Below are the code and all the weights of a small trained network. Each question names an input and a target symbol and asks about switching units off, where a switched-off unit gives its printed mean instead of its output.

import numpy as np


def w(rows, s, z=0):
    codes = np.array(rows[::2]) - 128.0
    scale = np.full(codes.shape[1], s)
    scale[-1] = z or s
    return codes * scale


def f(y):
    return np.maximum(y, 0)


def softmax(a):
    e = np.exp(a - a.max(-1, keepdims=True))
    return e / e.sum(-1, keepdims=True)


def log_softmax(a):
    a = a - a.max(-1, keepdims=True)
    return a - np.log(np.exp(a).sum(-1, keepdims=True))


def net(x, mask):
    ids = ['γεζηλξστφψ'.index(c) for c in x.split()]
    T = len(ids)
    res = E[ids] + P[:T]
    u = 0
    for l in range(2):
        r = res
        for j in range(2):
            rows = slice(3 * j, 3 * j + 3)
            q, k, v = (r @ M[l][rows].T for M in (Q, K, V))
            z = softmax(np.where(np.tri(T) > 0, q @ k.T / 3**0.5, -1e9)) @ v
            o = O[l][rows]
            res = res + np.where(mask[u + j], z, o[:, -1]) @ o[:, :-1]
        u += 2
        y = f(res @ A[l][:, :-1].T + A[l][:, -1])
        res = res + np.where(mask[u : u + 16], y, B[l][:, -1]) @ B[l][:, :-1]
        u += 16
    return log_softmax(res[-1] @ U[:, :-1].T + U[:, -1])


Q, K, V, O, A, B = {}, {}, {}, {}, {}, {}
E = w([
[175,126,34,139,130],'γ',
[138,143,157,161,29],'ε',
[185,141,115,105,195],'ζ',
[162,83,153,70,151],'η',
[122,198,151,111,41],'λ',
[42,73,142,75,101],'ξ',
[186,5,92,119,118],'σ',
[133,189,178,71,127],'τ',
[129,203,176,85,111],'φ',
[181,126,163,215,86],'ψ',
],0.018)
P = w([
[72,101,98,164,146],'0',
[90,108,126,155,150],'1',
[109,103,145,133,126],'2',
[124,105,160,115,104],'3',
[145,102,169,116,100],'4',
[167,112,167,117,107],'5',
[188,111,169,117,104],'6',
[178,103,194,88,61],'7',
[209,111,184,106,88],'8',
[246,128,172,135,125],'9',
[248,122,188,121,100],'10',
[252,117,188,115,82],'11',
],0.012)
Q[0] = w([
[47,92,141,157,187],'0.h1',
[75,176,46,115,195],'0.h1',
[59,108,160,170,184],'0.h1',
[119,132,73,99,185],'0.h2',
[113,90,250,102,132],'0.h2',
[104,183,133,164,143],'0.h2',
],0.011)
K[0] = w([
[1,144,121,173,161],'0.h1',
[33,90,146,183,159],'0.h1',
[51,116,75,107,160],'0.h1',
[89,89,115,136,151],'0.h2',
[104,138,235,140,105],'0.h2',
[81,179,167,201,128],'0.h2',
],0.0099)
V[0] = w([
[106,130,57,103,139],'0.h1',
[148,6,198,161,98],'0.h1',
[129,131,194,216,135],'0.h1',
[108,139,168,129,106],'0.h2',
[151,148,104,126,139],'0.h2',
[188,131,121,110,99],'0.h2',
],0.011)
O[0] = w([
[138,177,66,52,86,60],'0.h1',
[71,123,254,161,150,254],'0.h1',
[58,130,214,94,114,161],'0.h1',
[203,177,6,121,170,147],'0.h2',
[140,115,157,73,100,115],'0.h2',
[159,141,156,119,196,178],'0.h2',
],0.0071,0.0097)
A[0] = w([
[210,118,145,109,122,69],'0.n1',
[126,165,135,63,254,229],'0.n2',
[166,103,93,155,99,110],'0.n3',
[180,88,179,32,60,211],'0.n4',
[154,75,117,80,121,140],'0.n5',
[127,50,98,158,124,129],'0.n6',
[167,116,106,182,170,138],'0.n7',
[77,249,157,133,163,199],'0.n8',
[89,81,107,10,218,252],'0.n9',
[212,142,160,169,112,69],'0.n10',
[109,234,144,80,127,143],'0.n11',
[124,148,117,178,159,152],'0.n12',
[46,107,119,95,72,205],'0.n13',
[92,167,143,42,121,70],'0.n14',
[119,128,72,91,193,47],'0.n15',
[98,136,127,166,89,110],'0.n16',
],0.0091,0.0033)
B[0] = w([
[158,196,28,152,120,190],'0.n1',
[65,183,218,99,160,193],'0.n2',
[88,82,245,218,159,135],'0.n3',
[204,170,84,165,209,254],'0.n4',
[76,137,113,126,190,158],'0.n5',
[149,119,168,41,176,159],'0.n6',
[105,144,132,107,94,162],'0.n7',
[190,3,193,42,99,188],'0.n8',
[70,209,192,137,200,180],'0.n9',
[176,167,92,103,124,235],'0.n10',
[142,24,151,52,170,163],'0.n11',
[106,124,149,122,51,145],'0.n12',
[108,84,217,145,109,153],'0.n13',
[137,49,153,161,179,144],'0.n14',
[120,102,106,64,165,132],'0.n15',
[107,135,175,148,100,150],'0.n16',
],0.006,0.0092)
Q[1] = w([
[59,188,104,69,33],'1.h1',
[84,175,143,225,140],'1.h1',
[155,1,51,152,132],'1.h1',
[118,98,120,31,131],'1.h2',
[173,101,202,102,198],'1.h2',
[219,34,126,115,140],'1.h2',
],0.008)
K[1] = w([
[34,91,85,120,118],'1.h1',
[163,112,143,79,133],'1.h1',
[63,163,126,104,110],'1.h1',
[111,161,134,157,120],'1.h2',
[247,163,175,144,124],'1.h2',
[144,182,158,135,129],'1.h2',
],0.013)
V[1] = w([
[109,50,71,146,234],'1.h1',
[85,126,86,254,225],'1.h1',
[200,46,90,175,105],'1.h1',
[170,61,132,30,78],'1.h2',
[98,133,194,29,133],'1.h2',
[113,229,149,157,132],'1.h2',
],0.0088)
O[1] = w([
[184,14,112,179,194,72],'1.h1',
[211,148,107,237,214,87],'1.h1',
[163,23,158,70,75,101],'1.h1',
[197,2,101,79,139,138],'1.h2',
[174,154,60,136,137,254],'1.h2',
[55,139,147,135,133,170],'1.h2',
],0.0079,0.0088)
A[1] = w([
[209,143,28,101,169,125],'1.n1',
[151,111,62,112,137,67],'1.n2',
[192,69,131,60,142,8],'1.n3',
[153,45,154,133,101,201],'1.n4',
[60,106,141,70,214,223],'1.n5',
[158,196,140,87,134,191],'1.n6',
[147,101,109,211,6,107],'1.n7',
[153,169,78,177,18,55],'1.n8',
[144,140,71,211,102,207],'1.n9',
[58,113,160,189,131,49],'1.n10',
[185,157,124,154,109,23],'1.n11',
[159,128,163,134,122,3],'1.n12',
[76,41,29,139,80,100],'1.n13',
[107,143,170,204,60,32],'1.n14',
[122,204,148,142,141,226],'1.n15',
[39,139,1,141,114,248],'1.n16',
],0.0095,0.0043)
B[1] = w([
[47,65,90,95,137,191],'1.n1',
[71,113,187,53,186,139],'1.n2',
[93,189,123,193,171,197],'1.n3',
[164,118,114,111,66,186],'1.n4',
[159,169,150,62,88,226],'1.n5',
[106,96,48,179,128,245],'1.n6',
[147,254,124,54,178,164],'1.n7',
[85,211,116,79,156,150],'1.n8',
[142,157,178,206,172,147],'1.n9',
[145,125,150,160,144,165],'1.n10',
[80,83,119,67,192,150],'1.n11',
[90,94,111,79,185,160],'1.n12',
[228,77,69,144,197,132],'1.n13',
[172,92,97,126,186,187],'1.n14',
[75,60,109,155,64,251],'1.n15',
[74,16,98,115,95,139],'1.n16',
],0.0069,0.012)
U = w([
[226,23,145,153,180,3],'γ',
[54,118,40,109,145,85],'ε',
[92,15,34,200,71,212],'ζ',
[79,154,51,173,205,27],'η',
[163,37,1,96,23,194],'λ',
[31,7,164,144,83,96],'ξ',
[194,83,114,212,138,232],'σ',
[145,86,50,42,148,85],'τ',
[137,96,42,50,181,94],'φ',
[161,156,161,162,62,244],'ψ',
],0.0053,0.0037)

Each question gives the input, a string of symbols that net reads in full, and the target symbol t.
The units are the heads (3 rows each of Q, K, V and O) and the neurons (one row each of A and B). Each row of codes is followed by its name. A weight is (code - 128) times the scale printed after its matrix; where a second scale follows, it is the last column's (O, A, B and U).
mask holds one flag per unit, layer by layer, with each layer's heads first. A switched-off unit (its flag False) gives its mean, the last column of its rows in O or B, instead of its output. The means were averaged over made-up inputs and are rounded, as every weight is.
A unit's drop is (log p(t) with every unit on - log p(t) with that unit switched off) / (log p(t) with every unit on - log p(t) with every unit switched off).
The circuit of an input: a set's keep is (log p(t) with only the set's units on - log p(t) with every unit switched off) / (log p(t) with every unit on - log p(t) with every unit switched off). Starting from the 12 units with the biggest drops (on a tie, the unit counted first), units are removed one at a time, each time the one whose removal leaves the highest keep (on an exact tie, the one counted first), for as long as the keep stays at least 0.8.
circuit, biggest first: the units of the circuit, biggest drop first
most important unit: the unit with the biggest drop
top k neurons: the k neurons with the biggest drops, biggest first
top k neurons in layer l: the k neurons of layer l with the biggest drops, biggest first
drop when u is switched off: that unit's drop, to one decimal
input η ψ ζ, target ξ: circuit, biggest first	(1.n15; 0.n2; 1.h2)
input ε ζ ζ ζ, target η: circuit, biggest first	(1.h1; 0.n2)
input τ σ ζ λ η τ ζ σ ψ ε ζ, target ψ: top neuron	(0.n2)
input ζ ψ τ λ ζ ψ φ ξ φ σ φ, target γ: top 2 neurons in layer 0	(0.n2; 0.n4)
input ψ ξ λ φ ε γ η ζ, target η: top 2 neurons in layer 0	(0.n8; 0.n4)
input σ γ φ ζ ε σ φ ψ γ φ ψ ζ, target ψ: top 2 neurons in layer 1	(1.n1; 1.n5)
input ψ σ τ γ σ σ η ε, target σ: circuit, biggest first	(1.h1; 0.n4; 0.n8)
input λ ψ λ σ σ, target γ: top 2 neurons	(0.n4; 0.n6)
input ψ ζ φ λ, target λ: top 2 neurons	(0.n8; 0.n4)
input γ ψ φ η ζ λ η φ, target φ: top 2 neurons	(0.n11; 0.n8)
input ψ ψ φ, target ξ: top 2 neurons	(0.n11; 0.n10)
input σ γ η σ σ γ, target σ: top 2 neurons	(0.n8; 1.n9)
input σ ψ λ σ ψ η, target ψ: circuit, biggest first	(1.n5; 1.n1; 1.h2)
input ζ σ ε λ σ ζ, target γ: top 3 neurons in layer 0	(0.n4; 0.n2; 0.n6)
input ψ ψ τ τ τ γ τ γ τ γ φ, target φ: most important unit	0.n11
input τ φ γ τ, target φ: top 2 neurons	(0.n11; 1.n15)
input ζ λ ε γ σ σ φ, target γ: top 2 neurons	(0.n4; 0.n2)
input γ τ σ σ, target γ: top 2 neurons in layer 1	(1.n15; 1.n6)
input γ ξ ψ φ ψ ζ γ η, target η: top 3 neurons	(0.n4; 0.n8; 0.n9)
input φ ψ γ γ γ γ γ τ, target φ: top 3 neurons in layer 0	(0.n11; 0.n4; 0.n8)
input σ ψ λ ξ ξ σ λ ψ η, target ψ: most important unit	1.h2
input ε ζ φ σ ψ γ ζ η, target η: drop when 0.n11 is switched off	0.1
input ψ ζ η σ, target σ: drop when 0.n4 is switched off	0.0
input γ σ ψ σ ξ τ λ ψ γ σ σ ε, target γ: drop when 1.h1 is switched off	0.6
input η ζ ξ σ, target σ: drop when 0.n8 is switched off	0.2
